Each row is followed by its class. Each block has new classes.
[-24  -4   2  -5   1   2  -1  10   0  -2  -1  -1 -14  -1 -16   0] : B
[ -7  -7  -3  29   9   0  19   4  -2  -1  -8  -4 -10   2  -4   1] : B
[ 5 -2 -1  9  0  1  1  9 -2 -1  2 -2  2  0  2  1] : V
[  4   7   2  20  10   3   1  -2   1  -3  10   5 -18  -2   6  -2] : V
[ -9  -9  -2  13  18   3  13   0  -4 -15 -16  -1 -17  -1 -13   0] : E
[ 11   2   2  14   7  -4 -22   4  -5 -11 -28 -11  34  -1  10   0] : Y
[ 18 -10  -2  38  -1  -4  14   5   0   4   5  -1 -30   2   7   6] : Y
[-6  7  4 11 16  7  4 -2  1  2  6  1 16 -1  5  0] : V
[  1  -9 -11  14   1   0  20   1  -1  -2   3  -9 -16  -1  -6   4] : B
[ -9 -11  -2  -1   6  -2   6   5  -2  -2   3  -2   1  -1  -9   1] : B
[15  3 -2 -5  6  0 -7  9 -3 -2 14  1  2  6 11 -1] : V
[-16 -13   1  46   9   2   9  -5  -2   0  -3  -3  -7   2   8   3] : V
[  8   6  -2 -22   9   3 -10  11   1   2  14  -6  12   1  -5  -3] : B
[ 13   3   7   6   2   7   8 -14  -4 -14  -6 -12  -2  -2  13   4] : J
[10 -2  3 33 -3  0 -1 -2 -1  0 -4 -5  0 -2  9  3] : Y
[ 34   2  -5   0  12  -3 -17   8   3 -10   0 -12  30  -2   7  -3] : B
[  1  13  -2   4  10  14   2 -25   3  -6   5  -3  26  -3   7   0] : J
[-10 -13  -2 -12   4  -1   5   5  -9  -3  -5  -6 -24   0 -10  -1] : E
[ 43   2  -7  -3   1  -1   7 -14   1  -8   5   5   0  -2   9   8] : J
[-13   3   2  16   6   8  -7  -1   0  -2  13  -2  -7  -3   2   0] : V
[ 2 -1 -5 34 -3  6  4 -9 -1 -4  1 -4 -7 -2  8  3] : V
[-10  -2   4   3   3   0  -3  13  -3  -2   4  -2 -16   2  -6  -2] : B
[-33  -1   0 -17   4   4   2   6   3   5   8  -1   7   1 -13  -6] : Y
[ 46   6  -2  29  -4  -9   5   7   3   7   9  11 -43   0  12   4] : V
[  5   0   4  32   0   4  -4  -1  -2   2  11  -3 -14  -2  18   3] : V
[ -5  -9   4  38  -5   2   9   0  -2  -8 -13  -5 -16  -2  -3   4] : B
[ 20   1   8  46   1  -2   5   0  -3   0   1  -1 -41   0  17   6] : Y
[ -8   0   2  20   6   7   7  -5  -3  -5  12  -5 -10   0   1  -3] : V
[ -2   2   0 -24  19   8  -7 -14  -5  -2  13   0  16  -1   5   1] : V
[ -5   6   8  27  -4  -1   7  -5   2  -2 -12  -3  -6   0  12   1] : Y
[ -2 -10  -2  16   6  -2  16  -8  -2  -4  -7  -6  -6   1   5   2] : E
[ 9 -3  1 20 -2 -4  4  6  1 -3 -6 -3 -8  0  1  1] : V
[-17  -9   0  12   2   2  14   1  -4  -1   3   2 -23   0  -8   0] : B
[  9   4  -2  19   6   5   6  -1   0 -10  -3  -3  -4  -1   2   2] : V
[-8 -3 -3 16  3  7 -1  1 -2  3  7 -3  3 -1  3  1] : V
[  2   9  -6 -44   7   4 -14  12   2   2  22   2  24   5  -6  -3] : V
[ 13  -6   2  46  -8   3  22  -9   2  -9 -13 -10 -12  -3   4   4] : Y
[ 8 -3  5 22 10  4 16 -7  2 -7 -4 -2 -6 -1  9  3] : V
[ 20  -1  -1 -11   7   1  -5  -3  -3  -4   5  -3  10  -2  12   1] : V
[-25   7   4 -15  -2   7  21 -19  -7   2   4  -5 -13   3  -4   0] : J
[ 10  18   2   4   6   1 -34  12   3  13  14   6  20  -2  13  -3] : V
[-24  -5   1   0  -5  -1  18  -5   2  -2  -5  -3  -6   1  -4  -3] : Y
[  3   0   3  27  -4  -1  20 -13   4  -4  -5   1  -7   0   3   1] : J
[-24   8  -6 -46   8   6  -3  11  -1  -3  12  -5  36   2 -13  -7] : V
[  1  13   0 -38   6   6 -13  -1  -2   4  32   4   3  -1   2  -3] : V
[ -4   4   8   3   7   1   7  10  -2  -4  -5 -14 -13  -1  -5   2] : Y
[ 25  -1   3  21   4  -2 -10  -2  -3 -13 -17  -1   7  -2  12   4] : K
[ 19   1   0  14  10   4   2   1   1  -1  13   4 -12  -1  11   2] : V
[-38 -13  -1 -17  -1   7   8 -10  -7  -4   6  -4  -9  -1 -16  -4] : B
[-17   7   6 -21   1   4   0 -24   2  -6 -11   4   3   1   3   2] : J
[-11  -1   7  21  -1   5  20  -7  -1  -7   1  -5 -33  -2  -2  -1] : V
[-14 -22  11  46  -2   4  31 -38 -10 -22 -41 -17 -20   0  11  13] : V
[-20  -3   4  27   3   5  15  -8   1 -15 -16  -8  -8   0  -5   2] : Y
[ -1  -5   1  17  -1  -6   0   9   0  -1 -11  -3  -9   0  -3   0] : Y

Each row is followed by its class.
[ 1 -2  3 -2  2  0 -9 -1  1 -4 -5 -2 -3  3  6  4] : <75>
[-1  1  7 -1 -4  1  4  4  1  2 -7 -3 -2 -1  9 -1] : <79>
[ -1  -2  -3   4   4   8  -1  -2  -1   1 -16  -1  -2   3  14   7] : <75>
[ -5  -3  17  20   2   8   1 -10   2  -3 -33  -4  -2  -1   3  -1] : <75>
[  2   0 -11 -25  13   9  -3  -3   3 -15  -3  -4  -2   0  -5  -6] : <75>
[ 3 -3  2  3  5 -1  2 -1  2 -9 -8 -2 -1  6 13 -6] : <75>
[  7   3  -3  -3   1  -3   3   0  -5  -9 -15  -4   1   1   9   0] : <75>
[ 1  0  4  1  1  0  8  0  0 -8 -5 -4 -6  2 10 -5] : <75>
[ -3   2  10  -4   3   6   4   1   4  -1 -23  -4   0  -4   8   0] : <75>
[ -5   2  10   1  11   2  -1  -4   3  -2  -7  -2  -6 -10  11  -2] : <75>
[  0   2  -2   7   3   1   1   2   6  -7 -31   2 -10  -1  -1  -3] : <75>
[ -8   4  -1   0  -2  15   2  -1  -4  -8 -28  -3   2   3   1  -1] : <75>
[  1   3  13   2 -10   2   5  12  -3  -3 -39   3   0   4  12  -7] : <75>
[ -4 -15   0  -1   0  -1   7  -4 -12  -2 -16  -9  -2   4  10  -3] : <75>
[  3  -6  -1  -3   7  -1   0  -4   6  -3 -18   5   2   3   9   4] : <75>
[  5   1  11   3   6  -4   2  -2   4 -13 -10  -5  -1  -2  15  -3] : <75>
[  1  -4  19   0   2   0   6   3  -1  -8 -25  -1  -5   1  13  -5] : <75>
[  3   9  18   0  -2  -1   1  -2  -1  -9 -23  -8  -2  -3  19  -8] : <75>
[  3   3   0   1   4   4   2  -8   3  -1 -15  -2  -1   1   3  -1] : <75>
[ 6  5  4  2  4 -1  3  8 11 -4 19 -2 -2 -1  6 -8] : <75>
[ -5  -1   5   4  -1   3   2   3   0   3 -11   7  -1 -14   6  10] : <79>
[-5 -8  1 12 11  7 -2  0  2  7 31  4  3 -2  8  9] : <75>
[ -2   0   4   0   5 -12   5  -4   1   0 -13   0   1  -3  12   7] : <75>
[ -4  -7  -2   2   9  -1   0   0   2   8 -17  -4   3  -5  -8  11] : <79>
[  5   0  -6   6   2   9  -4   6  -5  -2 -21   0  -4   0  14  -3] : <75>
[ 2  3  7  3 12  4  3  2  5 -7  1  1 -5 -2 12 -3] : <75>
[  7   8  -2   1  -1  -9   1  -2  -9 -11 -13  -6   1  -5  13 -26] : <75>
[ -3   6   6   0   3   3   6  -2   4 -10 -20  -4   3  -1   0  -2] : <75>
[ 0  6  6 -2 -1 -2 -3 -2  2 -2 -1  0  0 -1 -4  4] : <79>
[ -1  -6   7  -5   4  -6   2  -5   3   1 -39  -3   3   2   9   4] : <75>

Each row is followed by its class. Each block has new classes.
[ 1 -4 -8  8  0 10 -7 10  6 -6 -8 -1  5 -9 -7 19] : <16>
[  5  -2 -17   1  -8   8  -5   7  10 -14  -9 -15  16  11  -8  15] : <17>
[ 16  -3  -3   2   1   6   3  10   7  -5  -4 -13   3  -5   6  12] : <16>
[  6  -9 -18   0  10   7  -1   9   0  -7  -9 -10   4  -5  -8  17] : <17>
[  2  -3 -17   9   3   4  -1  12   2 -11   1  -8  14 -10   3  24] : <16>
[  1  -6 -10   1   1  10  -1   2   3  -9 -13  -4   5  -7   2  19] : <17>
[  7  -7 -11   1   2  10 -11   5  -1  -7  -8  -2   3  -2   3  22] : <16>
[ 3 -4 -3  3 -3 -8  1 13  2 -4  6 -7  7 -8  5 15] : <16>
[ 8 -2 -5  5 -2  4  3 16 -5 -5  5  6  7 -5 20 22] : <19>
[  7  -9 -18   4   7   9  -5  -1  13 -13 -11 -20   8   0 -13  19] : <17>
[10 -3 -2 -2 -2  1  2  7 -7  5  8  7  6  0 18 12] : <19>
[  6  -6  -9   0   5  10  -1   5  22  -1  -6   9   3 -10   3  19] : <19>
[  4  -7 -18   3   8   7  -3   4   3  -9  -3 -16   6  -9  24  24] : <17>
[  5  -2 -16   1   2   5  -3   8 -14 -11  -4 -11   8 -14  -1  27] : <16>
[ 4 -4 -2  6  2 12 -1  5  4 -6 -9  1  5  0  2 16] : <17>
[  4  -6  -2   7   2  10   0   9   2  -6   1 -10   3  -8   2  16] : <17>
[  3   0  -5   8   8  12  -5   1   6  -5  -7  -9   3 -12  -6  11] : <16>
[ 5 -1 -5  5 -1  6  1  5  6  1 -3 -8  4 -6  3 15] : <16>

Each row is followed by its class. Each block has new classes.
[ 1  7  4  1 -2  2  0 -1  3  0 -1  5 -1 11  4  0] : [97]
[ -6   1   0   0  -4   0   1   0  -1  -7   0  -2   0   6 -10   2] : [87]
[-5  5 -3 -1 -3 -6 -6 -5 -2  5 -5 -3 -6  3  5  1] : [97]
[-2  0 -2  1 -1  1  0 -2 -1 -6  2 -1  0 10  0  6] : [87]
[  1  -2  13  -3  11   9  -1  -5   4 -15   5  -4   4  18   1   1] : [95]
[ -2  -6  10  -8  -2   2  -2  -3   2   1   6 -14   1  10  -4  -5] : [89]
[ 0 -5  9 -7 -1 -3 -1 -2  2 13 -1 -3 -2 -3  0 -3] : [89]
[-2  2  2 -4  4 -1 -5 -6  4 -6 -2 -2  6 -1 -3  1] : [95]
[ 1 -1  0 -2  2  1 -2 -3 -2 -2 -5 -4 -1  4  5  2] : [97]
[-2  0 11 -4  2  0 -2 -3 -6  4 -2 -5 -1 17  9  2] : [97]
[-2 -3  5 -1  2 -5 -1 -4  3  6 -4 -3 -4  0 -6 -2] : [89]
[ 0  2  1 -2 -3 -1 -1  2  0  3 -4 -1 -2 12  4  0] : [97]
[-2  3  1 -4 -9 -7 -4  5 -3  7  2  1 -2  0 -5  2] : [95]
[-5 -5  4 -1  3  0  3  1 -5 -5  1  1  4 14 -2  5] : [87]
[ -5  -9   3  -9  -2   0  -5  -1   0   3   2  -2   5 -11  -3 -11] : [89]
[-3  9  5 -3 -2 -7 -3 -5 -2 -4 -7 -4 -2 10  6  3] : [97]
[ 2  5  5 -1  4 -9 -4 -2 -3  4 -4 -3 -2  6  5  6] : [97]
[-4 -3  7 -7 -2  0 -1 -2  2  5 -1 -4 -2 -3 -8 -3] : [89]
[ 1  2  3 -3  2 -4 -5 -1 -4  2 -7 -4 -4  9  7 -3] : [97]
[ -1  -3  -3  -2  -5  -4   0   7  -7   4   0  -1  -2 -10  -6   3] : [87]
[  0   4   3  -7  -2 -20  -7   0  -1  -1  -1   0   4   9   2  -1] : [97]
[-1  0  0  0 -2  2  0  5  2  7 -4 -1 -3  0  2  4] : [97]
[-1 -3 10 -6  0  2  0  3  7  3 -3 -4  3 -9 -5  3] : [89]
[ 0  7 -1  0 -5  0 -4 -2 -4  0 -5  0  0  4  6  0] : [97]
[-4 -7  2 -2  6  3  3 -4  1 -2 -3 -2  0  5 -6  4] : [89]

Each row is followed by its class. Each block has new classes.
[ -1  -4   0   0  -4 -16   4 -18  -1   7   3   2  -2   6  17   3] : <288>
[-18 -44  -2 -12   9   1  28 -10   1  14  -4   1 -11  22   3   2] : <295>
[ -5 -11   4  -4   8   3  15  -8   2   3   7   3  -5  10   8   0] : <286>
[ -2 -11   8 -14  26   4  27 -10   4   4   6   1  -6  13 -18  -1] : <295>
[-21 -11   8  -6   9  21   5  -9   1   7   1   3  -3   8   0   4] : <283>
[-19 -18  13  -5  -8  -1   9 -11   1   9   1   4  -4  13   1   3] : <283>
[12 -6  8 -8 14 11 19 -6  6  1  4  0 -5  8 -6 -1] : <295>
[ -9 -16   0  -4   4   4  18 -10   2   8   2   2  -3  11  11   1] : <295>
[ -4 -14   0   1   5  11  16  -3   6   8   0  -1  -6  14  18  -1] : <282>
[  7  -6  15  -4  25   5  22  -3   4   5   8   5 -18  12 -12   4] : <288>
[ -7 -17   4  -3   4   3  24  -8  -3   5   1   1  -5  12   8   3] : <295>
[-10  -7  13  -9  12  13  16  -6   5   7  10   2  -3  11  -2   2] : <283>
[ -4 -14   2  -7  10   5  14  -7   1   5   7   2   0  10   2   0] : <293>
[ -6 -17   1 -10  14   6  19 -13   3   1   7  -1  -6  13  -8  -2] : <295>
[ -5  -4   9 -13  14   8  16  -9   6   2   0   0  -4  11 -17   2] : <295>
[ 4 -5  8 -1  1 -3 12 -5  1  7  4  2 -4  7  4  0] : <288>
[  5   8  20 -16  34   7  22 -10   8   4  12   3  -6  10 -39  -1] : <277>
[  1 -14   0   1  10  -1  18  -6   0   5   7   0  -4  10  -2  -1] : <295>
[ -8 -18   5 -10  20  12  23  -3   1   2  10   3  -2  10 -14   1] : <295>
[ -4 -11   6 -13  14  20  22 -12   0   5   8   1  -5  20 -12   3] : <283>
[ -5  -5  12 -12  23  16  26 -11   3   0  12   6  -6  15  -4   4] : <295>
[-3 -8  5 -7  7  7 15 -6  4  2  5  1 -1 10  6  4] : <295>
[-13 -18  -3   2 -14  -1   3  -9  -3  14  -2   1  -7   9  25  -1] : <293>
[ -1 -11   4 -14  16   6  20 -12   6  -3   5   0  -6   9  -9  -4] : <295>
[ -8  -9   8 -12  15  10  14 -11  -3   5  13   3  -2  13   5   5] : <295>
[ -6  -9  11 -13  17   9  18  -9   1  10   5   4  -7  11 -15   3] : <277>
[ -1  -4  -2   4 -20   2 -10 -11   2   2  -2  -5  -8  -1  20   6] : <282>
[ -8 -16   4 -11   8  15  13 -10   1   4   4  -4  -6  14 -12   0] : <295>
[ -9 -16   1 -12   0   6  14 -10  -2   6   5   3  -1   9   2  -1] : <295>
[ -1  -9  12 -14  21   1  26 -10   4   0   3   4  -2   9  -6  -1] : <283>
[-16 -27   8 -15  12  10  20  -7   5   5   1   1  -1  10  -5   8] : <295>
[-9 -9 -2 -8  0 16 15  0  2  4  8  0  0  9 21  0] : <295>
[-12 -21   6 -22  16  10  20 -16   4  -1   3   4  -4   8 -20   3] : <295>
[-7 -1 11 -4 10  8 -1 -6  3  5 -1 -4 -8  7 -8  3] : <282>
[ -2 -10  10 -16  27  17  22  -9   4   3   7   3  -8  15 -24   2] : <295>
[ -8 -11  -1  -6   0   6   9  -9   1   4   1   1  -4  12  12  -3] : <295>
[ -9 -13   0 -10  19   7  19 -10   3   6   5   1  -6  16 -10   5] : <295>
[ -2 -15   8 -10  -6  -3  13 -13   0  11  -1   6   4   9  21   3] : <283>
[ -7 -11   3  -1  -2   2   7  -6   5   6   1  -2  -1   4  13   3] : <293>
[ -4 -19  11  -9  30   5  33  -5   4   8   2   1  -8  16 -26  -1] : <295>
[-12  -7   9 -11   2   3  10 -11   2   0   1   4  -3   7   4   2] : <283>
[-5 -9  7 -6 17  9 21 -4  4  5  5  5 -3  9 -3  3] : <295>
[ -7  -8  14  -5  21   7  26  -5   2   6   8   7  -5  13 -10   4] : <295>

Each row is followed by its class.
[-1 -1 -1 -2 -1 -1  3  2 -2  0  4 -3  4 -9  4  4] : G
[-3 -1 -1  1  3 -1 -5  6 -4 -1  2 -6 -2  4 -7 -6] : Q
[ -5  13   1   1   8 -10   5   8 -15   4  -4  -8   4   2 -15  -1] : U
[  6   1   0   5   3   6   1  12  -9   6   1 -17 -15  20 -16 -27] : X
[ 7 17  5 -1  4 -6 -1  2 -3  1 -5  4  1  1  2  3] : U
[-8  1  6  0 -5  1 -4  4  1  5  3  7 -7 -3 13 -2] : T
[ -4  10  -1   1   6  -6  -7  11  -9   4   7   0   2 -11  -4 -11] : L
[ 9  4  1  1  1 -4  4  4 -5  1 -1 -8  1 -2  0  3] : G
[ 2  5  0 -3  3 -6  0  6  0 -2 -3  6  3 -4  1 -7] : U
[-1 -1 -6  4  4  2 -5  4 -4 -3  1 -9 -6  8 -8 -5] : Q
[ 0  2  0 -1 -1  2  2  2  1  3  0  8 -1  0  2 -5] : X
[  8  19   2   3   6 -11  -1   5  -2   3  -1   7   2  -7  -2  -1] : U
[ -1 -10  -3  -3  -4   4  -2 -16   8  -6   0  11   4   0   6   4] : X
[ -6 -17  -6  -3  -2   4  -5 -15  16 -13   2  11   8  -8   9  11] : L
[ 9 15  3  2  5 -8 -2  2  0  1 -2  8  3 -6 -1  0] : U
[ -1   6  -1   4   7   0   7  11 -14   5  -1 -15  -2   9 -14  -8] : G
[ 5 -1  0 -5 -2  1 -1 -8  4 -2 -4 13  1  4 10  2] : X
[-8 -3 -2 -4 -5 -5 -7  1 -3 -7  2 -2  1 -3  2  3] : Q
[  2   5  -1  -4   2  -5  -1   0 -10   1   0   2   3   5   4  -3] : X
[-6  4 -2 -2  6  1  3  8  2 -2 -4 15 -2  5  4  1] : L
[ 5  2 -2  1  4  3 -8  6  8  4  5  4  4 -5 -1  4] : L
[  2  -1   0   2  -2   4   6 -11   5   3  -3   2   4  -4   2   8] : X
[  4   0   0   5   3  -2  -2  -3   2  -6   0 -12   0  -4  -1   8] : Q
[  9   9   0   0  -1  -8   5   5  -7   4   2 -10   7  -8  -5   3] : U
[-1  1  3 -3 -2 -2  0  3  3 -2 -1  3 -1  2  2  3] : U
[  2 -16  -7  -4  -4   5 -10  -7  13  -4   9   3   5 -11   0   0] : L
[ -8   0   0   6   8   1  -5   5   0  -4  -2  -9 -10  -4  -9  -9] : L
[ 0  8  1 -2  1 -3  0  4 -6  3  0  3  6  2 -6  1] : U
[ 10  23   2   0   9 -17  -1  10 -11   0   0   0   8 -12   3   7] : U
[  2  -4  -2   0   1   3  -1   8  -4   0   4 -11   0   0  -4  -5] : G
[  3   1  -2   0   2  -2  -1  10 -10  -1   2  -9   1   2  -3  -3] : G
[  2  -7  -5  -1  -1   6   0   1   1  -1   7 -10   5  -4  -5   4] : G
[-1  6  2  2  4 -4  2 12  1  4  0  2 -1 -4 -5  2] : U
[ -4 -11  -5  -3   3   5  -6  -2   4 -12   2   8  -7   3   6  -5] : L
[ -3   7   1   0   4   4   1  22  -8  10   4  -8  -3  10 -14  -4] : L
[ 3 -2  1 -5 -3  3  2 -5  4  1  0 14  4 -6 15  5] : X
[-2 10  3 -1  8 -4  6 11 -8  0 -7  1  3  2 -6 -1] : U
[ 1  4 -2 -1  1 -2 -1 -3 -5  0  1  6  2  2  4 -7] : X
[-6 -5  7  1 -1  5  1  7  0 -2  1 -5 -5 -5  2  1] : Q
[ -6  16   4   1   6 -11   0  10 -10   5  -3   0  -3   2 -11  -7] : U
[  0  18   5   1   3 -10   5  -8  -9  -1  -9   4   2   3   6   4] : X
[ 1 -1  0  0 -2 -2 -4 -1  2  2  0  0 -3  4 -7 -8] : U
[ 5  5  1  1  0 -3  2 -5  0  1 -1  1  2 -9  6  3] : X

Each row is followed by its class.
[ 0  5 -6 -4 -4 -1  2  0 -5 -3  4 -1 -2  4 -1  2] : <32>
[ 5  8 -2 -4 -4 -1 -2 -1 -2 -5 -2  3  1  5 -1 -1] : <30>
[-4  6  3  0 -1 -1 -2  3 -8 -2 -1 -3  3  1 -3  6] : <29>
[-8 -1  2  1 -1  3  2 -1  2  2  4 -1  0  9 -2 -2] : <30>
[-5  3  4  0 -3  1  2  2 -4  2  3 -3  4 11 -2 -3] : <29>
[-1  5 -2 -3 -4  2  4  2 -2 -3  4 -6  3  7 -3  4] : <29>
[ 3  2 -1 -4 -5  2  3  2  4 -5  5  0  2  6 -3  3] : <29>
[-1 -3 -7 -5 -4 -2  4  0 -1 -9  6 -5  1  2 -2  0] : <32>
[ 1 16  5  0 -3  6 -1  3 -4  0  3  2  5  9 -3 -3] : <29>
[ 0  6  3 -2 -5  3  3  1  0  3  4 -3  1  8 -5  0] : <29>
[-1 -1 -5 -3 -2  0  2  0 -2 -3 -1 -1  3 -3  1  6] : <29>
[ 1  5 -1 -2 -2  2  0 -3 -4  4  1  7 -2 -2  4 -3] : <30>
[ 8  6 -1 -3 -2  2  1  3  0 -5  2  1  1 -1  0  0] : <29>
[ 3  5  3  2 -1  2 -1  2 -1  7  1 -1 -2  4 -2  0] : <32>
[-9  5 -3  0 -1  0  4 -3 -4  3  6 -6  0  9 -2  2] : <30>
[-7  1 -1 -2 -5  0  1  0 -6  1  2 -7  0  5 -7  3] : <32>
[-8 -1 -6 -2 -5 -2  0 -3 -7 -1 -1 -4  0  3 -5  6] : <30>
[-2  7  2  0 -3 -1  1  2 -4  1  7  1 -2 10 -1 -5] : <32>
[-6  7 -4 -4 -5  0  3  1 -8  0  5  0  0  6  1  5] : <30>
[ 1  9  6 -6 -3 -2  2 -2 -1  4  3  1 -2  9 -4 -7] : <30>
[ -6 -10   0   1  -2  -4   1   4  -1   1   4   0  -1   2   1  -3] : <32>
[-7 11  2  0  1  0  0 -3 -9  7 -2 -2  1  2 -1  1] : <30>
[-13 -15  -8   8   0   3   3   0  -8  -6   8  -7   1  -5   3   1] : <30>
